Below are the code and all the weights of a small trained network. Each question names an input and a class and asks about switching units off, where a switched-off unit gives its printed mean instead of its output.

import numpy as np


def w(rows, s, z=0):
    codes = np.array(rows[::2]) - 128.0
    scale = np.full(codes.shape[1], s)
    scale[-1] = z or s
    return codes * scale


def f(y):
    return np.maximum(y, 0)


def log_softmax(a):
    a = a - a.max(-1, keepdims=True)
    return a - np.log(np.exp(a).sum(-1, keepdims=True))


def net(x, mask):
    res = np.array(x, float).reshape(1, 7) / 4 @ E
    y = f(res @ A[0][:, :-1].T + A[0][:, -1])
    res = res + np.where(mask, y, B[0][:, -1]) @ B[0][:, :-1]
    return log_softmax(res[-1] @ U[:, :-1].T + U[:, -1])


A, B = {}, {}
E = w([
[29,109,131,112,158,114,48,152,240,147,102],'x0',
[83,134,118,116,161,251,132,133,107,142,71],'x1',
[213,94,138,121,161,186,74,112,141,87,160],'x2',
[133,117,75,112,167,120,112,159,134,194,172],'x3',
[136,59,58,58,174,115,174,73,139,110,120],'x4',
[74,162,164,73,128,105,133,184,179,71,149],'x5',
[147,94,136,80,79,135,134,103,106,161,18],'x6',
],0.011)
A[0] = w([
[145,184,115,155,110,130,101,129,169,101,164,172],'neuron 0',
[123,153,165,185,129,181,90,126,62,137,110,185],'neuron 1',
[124,104,185,184,151,216,103,146,99,136,115,113],'neuron 2',
[105,92,111,43,155,127,100,127,157,141,162,118],'neuron 3',
[135,111,71,124,217,145,153,99,175,123,163,94],'neuron 4',
[109,145,134,119,142,73,155,183,133,100,135,85],'neuron 5',
[120,109,95,155,218,131,147,74,140,104,148,186],'neuron 6',
[125,170,113,78,105,102,74,124,156,162,72,217],'neuron 7',
[72,89,140,139,78,180,154,139,152,107,74,3],'neuron 8',
[115,135,140,127,102,43,106,110,171,83,138,184],'neuron 9',
[203,88,141,152,131,94,127,72,125,107,96,196],'neuron 10',
[179,131,148,165,139,92,72,169,178,146,160,71],'neuron 11',
[90,102,129,209,87,100,164,107,58,172,91,253],'neuron 12',
[115,157,152,112,105,46,149,136,166,105,160,247],'neuron 13',
[152,150,97,107,120,176,110,194,130,99,163,143],'neuron 14',
[165,106,144,194,132,112,11,150,190,126,190,179],'neuron 15',
[72,140,104,140,137,139,83,222,99,157,159,3],'neuron 16',
[192,99,123,73,98,91,122,64,93,62,91,242],'neuron 17',
[103,119,145,118,80,140,82,143,152,126,70,166],'neuron 18',
[71,37,132,52,141,67,103,117,194,162,117,186],'neuron 19',
[152,125,150,181,112,124,90,130,177,110,116,111],'neuron 20',
],0.011,0.0023)
B[0] = w([
[120,146,218,130,116,66,94,170,107,173,182,180],'neuron 0',
[105,171,125,175,31,146,90,22,238,196,102,218],'neuron 1',
[103,157,230,93,78,93,94,110,158,160,127,211],'neuron 2',
[81,139,102,139,92,156,65,144,173,177,143,194],'neuron 3',
[108,39,4,123,174,122,87,168,123,149,55,199],'neuron 4',
[161,229,103,140,182,143,152,47,235,64,135,172],'neuron 5',
[125,45,5,107,133,127,53,112,85,156,99,192],'neuron 6',
[183,211,169,247,116,113,140,32,130,146,129,196],'neuron 7',
[66,177,155,83,190,40,178,168,132,91,200,193],'neuron 8',
[119,223,198,68,168,69,110,84,176,137,86,200],'neuron 9',
[168,83,164,83,147,110,50,103,78,120,99,225],'neuron 10',
[49,117,181,132,254,60,119,156,66,144,230,193],'neuron 11',
[154,110,108,182,95,145,64,62,192,221,49,242],'neuron 12',
[85,231,143,144,196,76,103,78,241,92,127,206],'neuron 13',
[155,117,154,119,121,154,88,112,118,145,97,177],'neuron 14',
[48,97,69,110,186,112,52,115,192,196,177,234],'neuron 15',
[232,98,115,86,124,141,112,106,90,78,73,197],'neuron 16',
[198,104,182,62,98,141,123,34,104,83,45,253],'neuron 17',
[180,237,112,129,159,116,146,73,108,96,225,201],'neuron 18',
[78,194,246,182,71,161,62,180,160,225,195,237],'neuron 19',
[148,140,129,117,180,54,107,99,120,121,166,173],'neuron 20',
],0.0073,0.013)
U = w([
[146,41,93,104,164,133,102,124,91,116,122,170],'0',
[176,117,171,143,32,178,147,98,114,134,96,102],'1',
[132,154,60,201,135,114,146,105,165,103,128,68],'2',
[81,158,162,161,121,117,97,115,167,147,155,235],'3',
[129,163,189,91,160,103,167,113,130,10,164,38],'4',
[100,130,93,128,147,142,141,202,139,111,157,22],'5',
[68,74,127,172,163,150,123,215,119,131,169,6],'6',
],0.012,0.0027)

Each question gives the input, the list of numbers given to net, and the class t.
The units are the neurons (one row each of A and B). Each row of codes is followed by its name. A weight is (code - 128) times the scale printed after its matrix; where a second scale follows, it is the last column's (A, B and U).
mask holds one flag per neuron, in row order. A switched-off neuron (its flag False) gives its mean, the last column of its row in B, instead of its output. The means were averaged over made-up inputs and are rounded, as every weight is.
A unit's drop is (log p(t) with every unit on - log p(t) with that unit switched off) / (log p(t) with every unit on - log p(t) with every unit switched off).
The circuit of an input: a set's keep is (log p(t) with only the set's units on - log p(t) with every unit switched off) / (log p(t) with every unit on - log p(t) with every unit switched off). Starting from the 12 units with the biggest drops (on a tie, the unit counted first), units are removed one at a time, each time the one whose removal leaves the highest keep (on an exact tie, the one counted first), for as long as the keep stays at least 0.8.
units of the circuit, in order: the units of the circuit, biggest drop first
unit that matters most: the unit with the biggest drop
k most important neurons: the k neurons with the biggest drops, biggest first
drop when u is switched off: that unit's drop, to one decimal
input [8,0,0,6,7,-1,-6], class 6: unit that matters most => neuron 4
input [1,6,1,5,2,7,-5], class 0: units of the circuit, in order => [neuron 16; neuron 4]
input [3,5,3,-6,1,-6,2], class 1: units of the circuit, in order => [neuron 15; neuron 13]
input [3,-1,-5,-7,2,7,8], class 4: units of the circuit, in order => [neuron 8; neuron 18]
input [-4,1,-5,-3,2,-7,-7], class 1: units of the circuit, in order => [neuron 15; neuron 13]
input [-7,1,-4,6,2,8,-4], class 4: 2 most important neurons => [neuron 12; neuron 1]
input [0,-2,8,-7,5,7,-1], class 4: 2 most important neurons => [neuron 12; neuron 17]
input [-8,8,-3,1,-7,7,-8], class 1: 2 most important neurons => [neuron 16; neuron 15]
input [-4,5,4,-7,-8,2,4], class 1: 4 most important neurons => [neuron 15; neuron 13; neuron 11; neuron 19]
input [8,8,2,7,8,-4,-2], class 6: 2 most important neurons => [neuron 19; neuron 4]
input [-8,2,3,-2,3,-5,-8], class 0: drop when neuron 6 is switched off => 0.2
input [3,-7,2,-7,-5,6,-4], class 4: drop when neuron 0 is switched off => -0.2
input [0,2,-4,-8,3,0,3], class 1: drop when neuron 12 is switched off => 0.6
input [-1,-8,-2,-4,6,8,6], class 4: unit that matters most => neuron 17
